Below is a small trained network, with its code and all its weights. Each question gives an input and a class and asks what happens when units are switched off, that is, made to give their printed mean instead of their output.

import numpy as np


def w(rows, s, z=0):
    codes = np.array(rows[::2]) - 128.0
    scale = np.full(codes.shape[1], s)
    scale[-1] = z or s
    return codes * scale


def norm(h):
    return h / np.sqrt((h * h).mean(-1, keepdims=True) + 1e-5)


def f(y):
    return y / 2 * (1 + np.tanh(0.7978845608 * (y + 0.044715 * y**3)))


def log_softmax(a):
    a = a - a.max(-1, keepdims=True)
    return a - np.log(np.exp(a).sum(-1, keepdims=True))


def net(x, mask):
    res = np.array(x, float).reshape(1, 3) / 4 @ E
    u = 0
    for l in range(3):
        y = f(norm(res) @ A[l][:, :-1].T + A[l][:, -1])
        res = res + np.where(mask[u : u + 6], y, B[l][:, -1]) @ B[l][:, :-1]
        u += 6
    return log_softmax(norm(res)[-1] @ U[:, :-1].T + U[:, -1])


A, B = {}, {}
E = w([
[115,33,201],'x0',
[114,180,251],'x1',
[56,203,183],'x2',
],0.00032)
A[0] = w([
[171,144,113,197],'L0N1',
[124,129,126,22],'L0N2',
[109,124,111,10],'L0N3',
[150,131,99,152],'L0N4',
[123,126,138,32],'L0N5',
[53,230,4,51],'L0N6',
],0.0017,0.0014)
B[0] = w([
[117,207,207,218],'L0N1',
[78,10,25,13],'L0N2',
[61,6,12,3],'L0N3',
[83,177,148,159],'L0N4',
[110,1,23,24],'L0N5',
[35,60,189,88],'L0N6',
],0.00079,0.00057)
A[1] = w([
[162,47,3,2],'L1N1',
[98,91,142,147],'L1N2',
[155,25,11,129],'L1N3',
[154,186,76,156],'L1N4',
[169,164,91,80],'L1N5',
[108,199,142,109],'L1N6',
],0.0024,0.00095)
B[1] = w([
[70,194,168,4],'L1N1',
[157,161,103,113],'L1N2',
[141,216,188,114],'L1N3',
[83,101,252,225],'L1N4',
[56,95,199,110],'L1N5',
[129,170,168,240],'L1N6',
],0.0019,0.00036)
A[2] = w([
[116,211,222,184],'L2N1',
[165,151,135,80],'L2N2',
[121,111,97,142],'L2N3',
[4,183,81,133],'L2N4',
[160,126,146,3],'L2N5',
[118,74,137,186],'L2N6',
],0.0033,0.0014)
B[2] = w([
[121,171,6,253],'L2N1',
[48,74,169,132],'L2N2',
[129,158,126,114],'L2N3',
[215,62,176,136],'L2N4',
[75,63,243,111],'L2N5',
[173,131,75,136],'L2N6',
],0.0018,0.0026)
U = w([
[127,217,39,230],'0',
[82,80,224,23],'1',
[210,42,149,178],'2',
[47,66,214,9],'3',
[54,74,209,11],'4',
[37,67,255,2],'5',
],0.0074,0.0047)

Each question gives the input, the list of numbers given to net, and the class t.
The units are the neurons (one row each of A and B). Each row of codes is followed by its name. A weight is (code - 128) times the scale printed after its matrix; where a second scale follows, it is the last column's (A, B and U).
mask holds one flag per neuron, layer by layer. A switched-off neuron (its flag False) gives its mean, the last column of its row in B, instead of its output. The means were averaged over made-up inputs and are rounded, as every weight is.
A unit's drop is (log p(t) with every unit on - log p(t) with that unit switched off) / (log p(t) with every unit on - log p(t) with every unit switched off).
The circuit of an input: a set's keep is (log p(t) with only the set's units on - log p(t) with every unit switched off) / (log p(t) with every unit on - log p(t) with every unit switched off). Starting from the 12 units with the biggest drops (on a tie, the unit counted first), units are removed one at a time, each time the one whose removal leaves the highest keep (on an exact tie, the one counted first), for as long as the keep stays at least 0.8.
units of the circuit, in order: the units of the circuit, biggest drop first
k most important neurons: the k neurons with the biggest drops, biggest first
top k neurons in layer l: the k neurons of layer l with the biggest drops, biggest first
drop of u: that unit's drop, to one decimal
input [2,5,-4], class 2: units of the circuit, in order -> L2N1, L1N3
input [-2,-4,8], class 2: top neuron in layer 2 -> L2N4
input [7,0,6], class 2: units of the circuit, in order -> L1N3, L1N1, L2N6
input [-4,-3,5], class 2: units of the circuit, in order -> L2N4, L1N3, L0N6
input [1,1,-2], class 2: units of the circuit, in order -> L1N3, L2N1
input [3,0,1], class 2: 2 most important neurons -> L1N3, L2N1
input [1,-2,3], class 2: 3 most important neurons -> L1N3, L2N1, L0N6
input [8,0,7], class 2: top 3 neurons in layer 0 -> L0N1, L0N4, L0N5
input [-2,-7,5], class 2: 2 most important neurons -> L2N4, L0N6
input [7,0,4], class 2: 3 most important neurons -> L1N3, L2N1, L1N1
input [2,-6,5], class 2: 2 most important neurons -> L2N1, L2N4
input [6,4,7], class 0: drop of L2N6 -> 0.0
input [5,0,1], class 2: drop of L2N1 -> 0.7
input [6,7,6], class 0: drop of L2N1 -> 0.1
